[136 144 153 153 151 143 139 122 143 116 145 107 111 148 122 134 107] : gobe
[164 123 119 158 172 174 167 119 160 112 176  96 108 176 105 160  92] : fekik
[149 121  84 106 113 133 145 150 121 158 134 194 198 121 171 161 186] : pena
[114 162 155 136 117 111 121 125 124 132 113 165 165 112 175 128 161] : som
[125 136 154 127 127 126 174  94 180 137 122 118 112 125 117 116 123] : ruf
[164 142 121 123 182 177 180  94 174  95 185 111 132 184 136 176 119] : Ton
[164 142 121 179 182 177 180  94 174  95 185 111 132 184 136 176  99] : Mas
[ 95 157 192 122 106  94  88 149 105 141  89 126 111  96 131  86 135] : fezef
[ 95 157 192 122 111 174 180  95 182 132 185 177  94 172 146 179 123] : bati
asked: [164 142 121 123 182 177 180  94 174  95 185 111 132 184 136 176 119] -> Ton
asked: [164 142 121 179 182 177 180  94 174  95 185 111 132 184 136 176  99] -> Mas

[181  86 171 119 193]  gubi
[110 144 117 131 110]  Pepiz
[122 159 111 154 114]  suzo
[ 89 177 102 148  76]  volob
[155 114 157 126 157]  Galu
[154 115 143  84 126]  zubod
[110 107 128  96 130]  Sumis
asked: [102 148] -> volob
asked: [154 114] -> suzo

[125 133 130  98 124 116 113 133 130 133 126 114 148 105 151 118 127 155
 139 125 148 131 121 123 117 123 112 124 123 127 136 120 113 109 116 142
 119 127 116 119 129 136 117 121 116 123 103 131 151 128 157 130 107 149
 107] = nobul
[125 133 130  98 124 116 113 133 130 133 126 114 148 105 145 123 127 155
 139 125 148 131 121 123 117 123 112 124 123 127 136 120 113 109 116 142
 119 127 116 119 129 136 117 121 116 138 111 130 137 130 143 131 117 123
 119] = tati
[125 133 130  98 124 116 113 133 130 133 126 114 148 105 145 123 127 155
 139 125 148 131 121 123 117 123 112 124 123 127 136 120 113 109 116 142
 119 127 116 119 129 136 117 121 116 123 103 131 151 128 157 130 107 149
 107] = por
[126 132 130 106 125 119 117 132 129 131 127 118 144 111 141 124 127 149
 136 125 143 131 123 124 120 124 116 125 124 127 134 122 117 114 119 139
 121 128 118 122 128 134 120 123 119 135 115 129 135 129 139 131 120 124
 121] = getub
asked: [125 133 130  98 124 116 113 133 130 133 126 114 148 105 145 123 127 155
 139 125 148 131 121 123 117 123 112 124 123 127 136 120 113 109 116 142
 119 127 116 119 129 136 117 121 116 138 111 130 137 130 143 131 117 123
 119] -> tati

[159 129  90 112 164] -> fega
[159 129  90 112 130] -> panas
[158 127  82 106 153] -> Sigaf
[141 158  87 103 101] -> Favu
[151 146 115 164 112] -> Vig
[159 132  97 118 173] -> kob
[159 130  78  98 118] -> Delep
[143 149  81  99 109] -> Naba
[156 139 106 123 179] -> vun
[144 154 122 131 183] -> vanet
[159 130  97 118 173] -> zivip
asked: [159 129  90 112 130] -> panas
asked: [112 164] -> fega

[135 129 119 125 133 130 128]  kad
[126 127 129 130 129 126 130]  zot
[124 129 129 135 132 128 126]  peku
[125 133 124 121 136 113 127]  nud
[136 157 117 149 140 117  99]  Vus
[135 130 129 134 120 136 122]  Rebud
[142 132 134 125 133 130 123]  lupoz
[130 130 127 124 126 124 128]  Refa
[189 113  84  81 126 158 147]  ruger
[127 150 125 140 134 111 108]  bod
[126 127 130 129 129 128 128]  vileb
asked: [135 129 119 125 133 130 128] -> kad
asked: [127 130 129] -> vileb
asked: [135 129] -> kad
asked: [130 130] -> Refa
asked: [133 130 128] -> kad
asked: [149 140 117  99] -> Vus

[165 150 122  92  71  69  89 119 144 166 168 155 136 115 106 107 116 125
 131 128 123 123 129 141 156 166] -> Mezot
[128 111 106 113 123 130 131 127 125 126 136 150 166 169 158 133 104  77
  68  79 103 135 160 170 163 146] -> gamud
[129 137 153 168 169 155 128 101  73  67  79 106 141 163 169 160 139 120
 108 106 114 125 131 132 130 129] -> gimi
[129 111 106 112 122 131 131 128 125 125 135 148 164 170 161 137 106  80
  69  77 102 132 157 169 163 148] -> parog
[168 167 151 123  95  74  68  84 114 143 162 170 156 138 118 106 107 116
 125 129 128 126 124 128 142 156] -> Sef
[168 167 151 123  95  74  68  84 114 143 162 170 156 132 130 125 124 131
 144 162 173 167 145 117  86  68] -> kolu
asked: [168 167 151 123  95  74  68  84 114 143 162 170 156 138 118 106 107 116
 125 129 128 126 124 128 142 156] -> Sef

[170 106 184 139] = Madat
[189 106 184 160] = doni
[189  82 134 151] = Tir
asked: [189  82] -> Tir
asked: [189  82 134] -> Tir
asked: [170 106 184 139] -> Madat
asked: [106 184 160] -> doni
asked: [ 82 134 151] -> Tir
asked: [189 106 184] -> doni

[185 184 185 128] : Lut
[182 185 126 124] : bivom
[183 126 120 124] : Rul
asked: [126 120] -> Rul
asked: [126 120 124] -> Rul
asked: [184 185] -> Lut
asked: [183 126 120] -> Rul

[132 145  98 108 108]  gedop
[119 132 109  91  93]  rokuf
[116 170 143  85 116]  Gipul
[163 161 142 136 130]  ziz
[ 72 155 106  81 119]  guzol
[149  98 145 138 143]  zar
[126 101 154 108 108]  robim
asked: [132 145  98 108 108] -> gedop
asked: [145  98] -> gedop

[160 159  96 126 119 133] -> Soni
[105 149 139 129 150 123] -> Lala
[116 126 103 150 114 144] -> Mipe
[130  85  82 156 149 179] -> meno
[176  80 143 172  85 104] -> madas
[ 98  95 180 103 181 106] -> Sed
[115 150 110 103 152 130] -> zepo
[105 139 149 129 140 102] -> zuv
asked: [150 110 103 152] -> zepo
asked: [103 181 106] -> Sed
asked: [105 139 149 129] -> zuv
asked: [116 126 103 150] -> Mipe
asked: [105 139] -> zuv
asked: [149 129] -> zuv

[ 73 191  95 177 100  62  94] : Temaz
[ 73 191  95 100  94 177 172] : fosoz
[ 73 191  95 100  94 177  62] : nup
asked: [ 73 191  95 177 100  62] -> Temaz
asked: [ 73 191  95 100  94 177 172] -> fosoz
asked: [100  94 177  62] -> nup
asked: [191  95 177 100  62] -> Temaz
asked: [ 73 191  95 100  94 177  62] -> nup
asked: [ 95 177 100] -> Temaz

[103 140 126 115 176 201  75 117] : Tav
[123 119 171 195  79 118  75 117] : Detep
[103 142 123 119 170 195  79 118] : lurov
[140 126 103  99 157 149 115 122] : Velo
asked: [123 119 170 195  79 118] -> lurov
asked: [103 140 126] -> Tav
asked: [142 123 119] -> lurov
asked: [126 103] -> Velo
asked: [115 176 201  75] -> Tav

[179 167 168 167  77 107 101  95 196 140 188 186 197 154 128 165 179  81
 172 110 186 171  97  64 116 110 129 165  95 184  78 175 110 120 148 127
 166 114 185 144  95 154 186  80 107  65  77 166 196  71 170 102 162 161
  90  97 184 143  61 153] -> Nudu
[182 180 114  64 145 190 187 195  62 163  74  82  80  99  65  64 184 184
 138  80  62 180 169  94  78  60 128 100  88 197 185 118 191  69  68  92
 141  62 171 104 108 178 160 181  96  99 129  65 181 172  87  72 197 100
 111 137  59 163  94 167] -> Teriz
[150 185 109  64 186  68  70  93 190  66  78 139  90 133 159  88  94  63
  85  90 164  71 125 153 100 172  97 103 131 103 179 130  95 198  84  85
  80 162 154  59 115  69 127 180  90  81 111 170  96 108  80  86 144 123
 159 125 173 158  85 196] -> nenul
[149 152 133 178 192 171 144  86 117 185 173 106 118 108 142 175 115 110
 120  88  74 181  73 198 157 165  63  70 135 137 123 197 111 164 120  86
 110 190 120  85 142  78  86 112 185 182 131  81 155  88 167 139 128 184
  77 118  76 164  61 148] -> rased
[ 69 135 137  64 145 190 187 195  62 163  74  82  80  99  65  64 184 184
 138  80  62 180  83  94  78  60 128 100  88 197 185 118 191  69  68  92
 141  62 171 104 108 178 160 181  96  99 129  65 181 172  87  72 197 100
 111 137  59 163  94 167] -> dif
[147  75  80  71  94 185 117 148  73 121 173  99 161 121  94 104 171 155
 137 133  67 139  78 180 122 129 117  68 165 186 127  61 152 136  66 152
  92  70  80 162 167 100  60 129 168  87  89  80 189  73 194 124  60 113
  87 116 150 111  85 134] -> pir
[150 185 109  64 186  68  70  93 190  66  78 139  90 133 159  88  94  63
  85  90 164  71 125 153 100 172  97 103 131 103 179 130  95 198  84  85
  80 162 154  59 115  69 127 180  90  81 111 170  96 108  80 190 144 123
 159 125 173 158  85 196] -> kes
[149 152 133 178 192 171 144  86 117 185 173 106 118 108 142 175 115 110
 120  88  74 181  73 198 157 165  63  70 135 137 123 197 178 196  63  84
 174  71 133  72 125 181 167  97  74  96  59  80 180  89 186 175 116  79
 147 123 173 129 161 154] -> lunud
asked: [114 185 144] -> Nudu
asked: [137  64 145 190 187] -> dif
asked: [150 185 109  64 186  68  70  93 190  66  78 139  90 133 159  88  94  63
  85  90 164  71 125 153 100 172  97 103 131 103 179 130  95 198  84  85
  80 162 154  59 115  69 127 180  90  81 111 170  96 108  80 190 144 123
 159 125 173 158  85 196] -> kes
asked: [149 152 133 178 192 171 144  86 117 185 173 106 118 108 142 175 115 110
 120  88  74 181  73 198 157 165  63  70 135 137 123 197 111 164 120  86
 110 190 120  85 142  78  86 112 185 182 131  81 155  88 167 139 128 184
  77 118  76 164  61 148] -> rased
asked: [127 166 114 185 144  95 154 186  80 107] -> Nudu
asked: [182 180 114  64 145 190 187 195  62 163  74  82  80  99  65  64 184 184
 138  80  62 180 169  94  78  60 128 100  88 197 185 118 191  69  68  92
 141  62 171 104 108 178 160 181  96  99 129  65 181 172  87  72 197 100
 111 137  59 163  94 167] -> Teriz

[ 98  93  65 116  77 143 162 171  99]  zik
[150 154 137 127 161  56 108 121 176]  romad
[129 129 114 113 130 120 133 140 144]  kipi
[ 81  70 154 133  71  67 185 187  74]  lolov
[112 105 111 129 118 135 143 161 102]  gor
[118 106 124 144 121 135 133 149  91]  Lak
[ 89  70  71 133  67 154 177 189  68]  rav
[118 115 101 119 115 130 139 152 117]  dav
[117 125 112  96 151 115 140 176 160]  Mot
[144 134 130 147 112 126 114  91 117]  Lov
asked: [ 93  65 116] -> zik
asked: [133  71  67] -> lolov
asked: [147 112 126 114  91] -> Lov
asked: [ 71 133  67 154] -> rav
asked: [117 125 112  96 151 115] -> Mot
asked: [154 177 189] -> rav

[151 113 117 153 139 125 116 130 111 116] : Funul
[132 100 107 136 126  85  98 114 141 108] : Tifu
[138 140  76 131 116  75  95 137 144 114] : diso
[142 107 142 140 111  86 107 145 124 103] : Viru
[136 130 120 190 126 116 100 115 130 108] : fusen
[111 142 140 107 116 150 143 111 125 144] : biruk
[130 136 120 138 133 123 118 121 119 125] : Sibil
asked: [120 190] -> fusen
asked: [100 107 136 126  85  98 114 141] -> Tifu
asked: [125 116 130] -> Funul
asked: [130 136 120 138] -> Sibil
asked: [120 138 133 123 118 121 119 125] -> Sibil
asked: [130 136] -> Sibil
asked: [107 142 140] -> Viru

[133 144 128 149 109 148  75 136 155 103 127 132 108 149 134 119 138]  Gik
[133 142 141 128 108 138  94 126 153 128 125 130 123 126 137 110 135]  siken
[145 141 157 136 108 123 143 114 137 106 124 125 141 120 120 147 141]  kiba
[133 149 119 134  97 112 121 133  98 156 125 151  96 133 105 140 134]  tuke
[128 149 119 134 110 140  85 134 153 110 101 118 103 137 127 105 135]  Vad
[148 135 109 126 126 127 107 109 107  86 115 121  93 137 124 110  89]  mimo
[126 126 131 150  91 143  85 137 162 113 125 128 113 129 127 117 120]  Lufa
[142 141 125 108 138  94 126 153 128 127 137 144 140 132 143 115 119]  sopum
asked: [142 141 128 108 138  94 126 153 128] -> siken
asked: [128 149 119 134 110 140  85 134 153 110 101 118 103 137 127 105 135] -> Vad
asked: [143 114] -> kiba
asked: [138  94 126 153 128 127 137 144 140 132] -> sopum
asked: [120 147 141] -> kiba

[176 181 126 104 167 166 154 123 118 150 137 105 118 108 161 109 152  81
 166 161 127 116 157 140 106 110 108 134 122 102 134 130 121 130 119 144
 133 149 132 162 107 105 156 135 145 123 106 124 135 141 108 117 161 119
 115 144 143 142] : mobo
[118 150 137 105 118 108 161 109 152  82 105 160 132 151 130 170 120 114
 138 135 121  98 154 130 110 132 130 104  91 131 112 135 102 129 115 132
 159 176  89 157 104 137  91 127 128 147 153 135 112 122 164 143 102 141
 143 119 119 133] : feba
[136 156 119 109 161 139 132 150 143 161 105 160 132 151 130 170 120 114
 138 135 121  98 154 130 110 132 130 104  91 131 112 135 102 129 115 132
 159 176 137  89 157 127 128  91 104 151 108 126 113 114 128 131 138 117
 156 141 129 194] : Napub
asked: [136 156 119 109 161 139 132 150 143 161 105 160 132 151 130 170 120 114
 138 135 121  98 154 130 110 132 130 104  91 131 112 135 102 129 115 132
 159 176 137  89 157 127 128  91 104 151 108 126 113 114 128 131 138 117
 156 141 129 194] -> Napub
asked: [ 89 157 104 137  91 127 128] -> feba
asked: [118 150 137 105 118 108 161 109 152  81] -> mobo
asked: [129 115 132 159 176  89 157 104 137] -> feba
asked: [ 91 104 151] -> Napub
asked: [135 145 123 106] -> mobo

[159 166  99 109 133 111] : Gof
[ 72 117 150  93 179 103] : lavi
[128 116 157 121 111 133] : Penuk
[102 102 149  99 142  72] : sodid
asked: [166  99 109 133] -> Gof
asked: [111 133] -> Penuk

[127 116  90 134 127] = Pav
[153 135 129 105 172] = sise
[ 89 129 121 133  60] = pur
[104 126  94 150 181] = mig
[183  89 127 112 125] = giful
[111 134 124 115 103] = rolok
[131 130 119  98 118] = gegud
[119 132  64 120 118] = kodib
[ 98 130 119 131  64] = Sibet
asked: [ 98 130 119 131] -> Sibet
asked: [119 131  64] -> Sibet
asked: [133  60] -> pur

[133 169 144 156]  rusep
[132  88 105  97]  dut
[121 100 104 147]  gulev
[106 152 133 159]  Lir
[181 126 133 103]  lora
[151 101 124 104]  pufas
[167 147 135 130]  ditiv
[160 159 141 143]  sisur
[104 100 121 116]  dar
[104 100 121 157]  Zigak
asked: [104 100 121 116] -> dar

[106  87 164 185  58 143 127 172  61 142  95] = batos
[106  87 156 185  58 143 127 172  61  80  95] = zil
[163 185  58 143 127 172 127 172  61  80  95] = feli
[106  87 164 185  58 143 127 172  61 162  95] = sipog
asked: [ 61 142] -> batos
asked: [ 58 143 127 172 127 172  61  80  95] -> feli
asked: [106  87 156 185  58 143 127 172  61  80  95] -> zil
asked: [127 172 127 172  61  80  95] -> feli
asked: [106  87 164 185  58 143 127 172  61 162  95] -> sipog
asked: [106  87 164 185  58 143 127 172  61 142  95] -> batos

